Here is a tiny trained network, its code and every weight. The questions are about switching its units off for an input and a class, where a switched-off unit gives its printed mean instead of its output.

import numpy as np


def w(rows, s, z=0):
    codes = np.array(rows[::2]) - 128.0
    scale = np.full(codes.shape[1], s)
    scale[-1] = z or s
    return codes * scale


def f(y):
    return np.maximum(y, 0)


def log_softmax(a):
    a = a - a.max(-1, keepdims=True)
    return a - np.log(np.exp(a).sum(-1, keepdims=True))


def net(x, mask):
    res = np.array(x, float).reshape(1, 3) / 4 @ E
    y = f(res @ A[0][:, :-1].T + A[0][:, -1])
    res = res + np.where(mask, y, B[0][:, -1]) @ B[0][:, :-1]
    return log_softmax(res[-1] @ U[:, :-1].T + U[:, -1])


A, B = {}, {}
E = w([
[139,91,238,213,184,193,27,117,193,176,159,135],'x0',
[170,151,88,91,49,6,81,112,219,151,148,87],'x1',
[93,136,153,185,160,32,79,153,111,145,177,181],'x2',
],0.016)
A[0] = w([
[143,130,106,104,62,3,105,124,194,130,129,97,178],'neuron 0',
[119,135,123,153,128,124,140,161,129,156,101,104,77],'neuron 1',
[115,108,134,154,114,111,83,138,166,138,109,108,132],'neuron 2',
[122,115,117,122,81,139,118,144,179,120,149,114,84],'neuron 3',
[117,141,104,121,101,130,146,133,123,110,143,107,180],'neuron 4',
[122,122,125,111,102,116,128,123,154,127,116,118,72],'neuron 5',
[120,123,162,167,162,85,69,134,131,136,156,144,143],'neuron 6',
[133,121,125,113,135,238,176,128,98,116,101,114,195],'neuron 7',
[134,131,127,125,106,165,98,117,166,144,128,111,116],'neuron 8',
[143,128,147,113,169,167,116,132,143,121,143,117,254],'neuron 9',
],0.015,0.0035)
B[0] = w([
[57,67,112,235,149,129,159,196,16,40,7,198,255],'neuron 0',
[104,160,158,56,172,109,125,99,94,160,108,90,128],'neuron 1',
[148,160,138,62,168,155,134,102,191,165,173,150,166],'neuron 2',
[142,152,140,100,140,140,123,102,117,147,65,19,158],'neuron 3',
[102,85,131,138,189,131,137,219,188,173,80,222,163],'neuron 4',
[127,111,94,175,74,119,29,90,116,85,128,128,153],'neuron 5',
[87,124,82,124,77,191,169,139,132,167,254,254,188],'neuron 6',
[46,58,97,227,125,133,152,174,126,124,113,218,220],'neuron 7',
[136,115,143,149,140,95,156,148,68,138,22,55,159],'neuron 8',
[125,110,88,111,151,50,154,178,199,150,78,198,168],'neuron 9',
],0.01,0.036)
U = w([
[31,69,52,199,107,179,168,208,64,139,94,194,236],'0',
[137,109,104,60,127,110,91,34,154,125,186,16,25],'1',
[169,144,109,89,112,167,71,129,241,166,233,171,106],'2',
[200,130,150,50,138,137,143,114,222,210,100,87,57],'3',
[146,175,114,152,103,141,59,146,139,91,137,54,23],'4',
[189,149,108,144,55,144,52,102,124,112,154,115,3],'5',
[177,118,117,132,130,94,64,139,162,98,31,2,12],'6',
],0.0073,0.0032)

Each question gives the input, the list of numbers given to net, and the class t.
The units are the neurons (one row each of A and B). Each row of codes is followed by its name. A weight is (code - 128) times the scale printed after its matrix; where a second scale follows, it is the last column's (A, B and U).
mask holds one flag per neuron, in row order. A switched-off neuron (its flag False) gives its mean, the last column of its row in B, instead of its output. The means were averaged over made-up inputs and are rounded, as every weight is.
A unit's drop is (log p(t) with every unit on - log p(t) with that unit switched off) / (log p(t) with every unit on - log p(t) with every unit switched off).
The circuit of an input: a set's keep is (log p(t) with only the set's units on - log p(t) with every unit switched off) / (log p(t) with every unit on - log p(t) with every unit switched off). Starting from all 10 units, units are removed one at a time, each time the one whose removal leaves the highest keep (on an exact tie, the one counted first), for as long as the keep stays at least 0.8.
circuit, biggest first: the units of the circuit, biggest drop first
k most important neurons: the k neurons with the biggest drops, biggest first
drop when u is switched off: that unit's drop, to one decimal
input [8,1,3], class 2: circuit, biggest first : (neuron 0)
input [8,2,8], class 2: circuit, biggest first : (neuron 0; neuron 2)
input [7,3,0], class 2: 2 most important neurons : (neuron 0; neuron 7)
input [2,1,-1], class 3: 2 most important neurons : (neuron 0; neuron 7)
input [5,2,-6], class 6: 2 most important neurons : (neuron 0; neuron 6)
input [6,-1,7], class 2: drop when neuron 0 is switched off : 0.4
input [7,-1,3], class 2: drop when neuron 0 is switched off : 0.5
input [7,4,-8], class 6: drop when neuron 8 is switched off : 0.1
input [4,0,8], class 2: circuit, biggest first : (neuron 0; neuron 7)
input [3,0,0], class 2: 2 most important neurons : (neuron 0; neuron 7)
